Below is a small trained network, with its code and all its weights. Each question gives an input and a class and asks what happens when units are switched off, that is, made to give their printed mean instead of their output.

import numpy as np


def w(rows, s, z=0):
    codes = np.array(rows[::2]) - 128.0
    scale = np.full(codes.shape[1], s)
    scale[-1] = z or s
    return codes * scale


def norm(h):
    return h / np.sqrt((h * h).mean(-1, keepdims=True) + 1e-5)


def f(y):
    return np.maximum(y, 0)


def log_softmax(a):
    a = a - a.max(-1, keepdims=True)
    return a - np.log(np.exp(a).sum(-1, keepdims=True))


def net(x, mask):
    res = np.array(x, float).reshape(1, 7) / 4 @ E
    u = 0
    for l in range(2):
        y = f(norm(res) @ A[l][:, :-1].T + A[l][:, -1])
        res = res + np.where(mask[u : u + 4], y, B[l][:, -1]) @ B[l][:, :-1]
        u += 4
    return log_softmax(norm(res)[-1] @ U[:, :-1].T + U[:, -1])


A, B = {}, {}
E = w([
[157,186,187,208,113,125,86,65,122,253,225,2],'x0',
[18,130,212,140,86,124,140,55,96,192,79,189],'x1',
[98,165,143,115,32,120,142,173,91,225,91,92],'x2',
[167,85,118,131,156,42,149,145,145,115,125,164],'x3',
[125,48,184,128,142,216,198,196,179,113,132,127],'x4',
[226,112,218,219,137,64,20,146,171,181,230,110],'x5',
[221,100,85,130,70,84,58,212,131,141,79,116],'x6',
],0.0077)
A[0] = w([
[72,96,206,152,190,158,134,57,157,149,204,162,16],'0.n1',
[111,117,190,215,89,30,13,118,122,255,175,142,28],'0.n2',
[189,120,132,174,167,94,73,155,151,106,192,53,2],'0.n3',
[115,72,160,176,63,183,152,115,128,140,139,94,91],'0.n4',
],0.0081,0.0055)
B[0] = w([
[57,59,197,252,228,160,140,43,167,140,123,136,200],'0.n1',
[155,254,137,153,85,44,90,151,133,76,89,139,254],'0.n2',
[186,95,80,88,180,150,124,80,126,127,200,62,207],'0.n3',
[120,120,170,111,131,212,140,185,101,92,180,135,170],'0.n4',
],0.011,0.0087)
A[1] = w([
[192,114,61,180,144,117,77,148,157,60,188,108,104],'1.n1',
[134,37,76,83,191,94,126,197,177,61,25,241,2],'1.n2',
[255,89,70,129,156,103,92,90,202,166,210,82,53],'1.n3',
[56,204,13,60,205,144,169,110,71,151,146,133,58],'1.n4',
],0.0086,0.0048)
B[1] = w([
[70,126,83,129,168,106,135,136,50,151,197,130,244],'1.n1',
[143,5,179,70,15,44,66,172,166,50,181,226,227],'1.n2',
[211,93,63,49,181,216,124,175,5,184,219,69,254],'1.n3',
[168,115,73,122,137,128,153,68,163,204,38,104,192],'1.n4',
],0.012,0.0082)
U = w([
[186,105,49,104,217,129,94,160,59,139,204,55,175],'0',
[111,106,52,70,102,147,182,39,144,180,2,106,98],'1',
[111,15,101,53,42,97,122,163,136,46,116,242,152],'2',
[106,123,171,97,78,223,167,249,145,153,94,73,2],'3',
[167,239,156,174,48,24,58,141,119,144,101,121,149],'4',
[31,95,205,230,225,170,158,44,167,105,120,153,134],'5',
],0.015,0.004)

Each question gives the input, the list of numbers given to net, and the class t.
The units are the neurons (one row each of A and B). Each row of codes is followed by its name. A weight is (code - 128) times the scale printed after its matrix; where a second scale follows, it is the last column's (A, B and U).
mask holds one flag per neuron, layer by layer. A switched-off neuron (its flag False) gives its mean, the last column of its row in B, instead of its output. The means were averaged over made-up inputs and are rounded, as every weight is.
A unit's drop is (log p(t) with every unit on - log p(t) with that unit switched off) / (log p(t) with every unit on - log p(t) with every unit switched off).
The circuit of an input: a set's keep is (log p(t) with only the set's units on - log p(t) with every unit switched off) / (log p(t) with every unit on - log p(t) with every unit switched off). Starting from all 8 units, units are removed one at a time, each time the one whose removal leaves the highest keep (on an exact tie, the one counted first), for as long as the keep stays at least 0.8.
units of the circuit, in order: the units of the circuit, biggest drop first
top k neurons: the k neurons with the biggest drops, biggest first
k most important neurons of layer l: the k neurons of layer l with the biggest drops, biggest first
drop when u is switched off: that unit's drop, to one decimal
input [-4,-7,-2,2,0,-8,-4], class 2: units of the circuit, in order	(1.n2)
input [-2,6,1,-5,1,-6,3], class 1: top 2 neurons	(1.n4; 1.n2)
input [4,0,-3,-2,-8,-5,5], class 1: units of the circuit, in order	(0.n3; 0.n2; 1.n4; 1.n3)
input [-2,-6,4,-3,8,0,7], class 2: units of the circuit, in order	(0.n3; 1.n2)
input [3,5,-2,0,-8,3,-8], class 5: top 2 neurons	(0.n1; 1.n2)
input [7,2,-5,-6,-4,0,1], class 4: top 2 neurons	(0.n2; 1.n3)
input [-8,-1,7,-8,-5,5,-5], class 1: top 2 neurons	(0.n2; 1.n2)
input [-2,7,-4,-6,-4,-1,-1], class 5: drop when 0.n1 is switched off	0.1
input [-6,8,4,3,-5,3,8], class 4: drop when 0.n2 is switched off	0.9
input [-1,1,-8,-4,-1,-7,-2], class 1: drop when 1.n4 is switched off	2.0
input [7,8,1,-2,-4,-8,8], class 4: 2 most important neurons of layer 0	(0.n3; 0.n2)
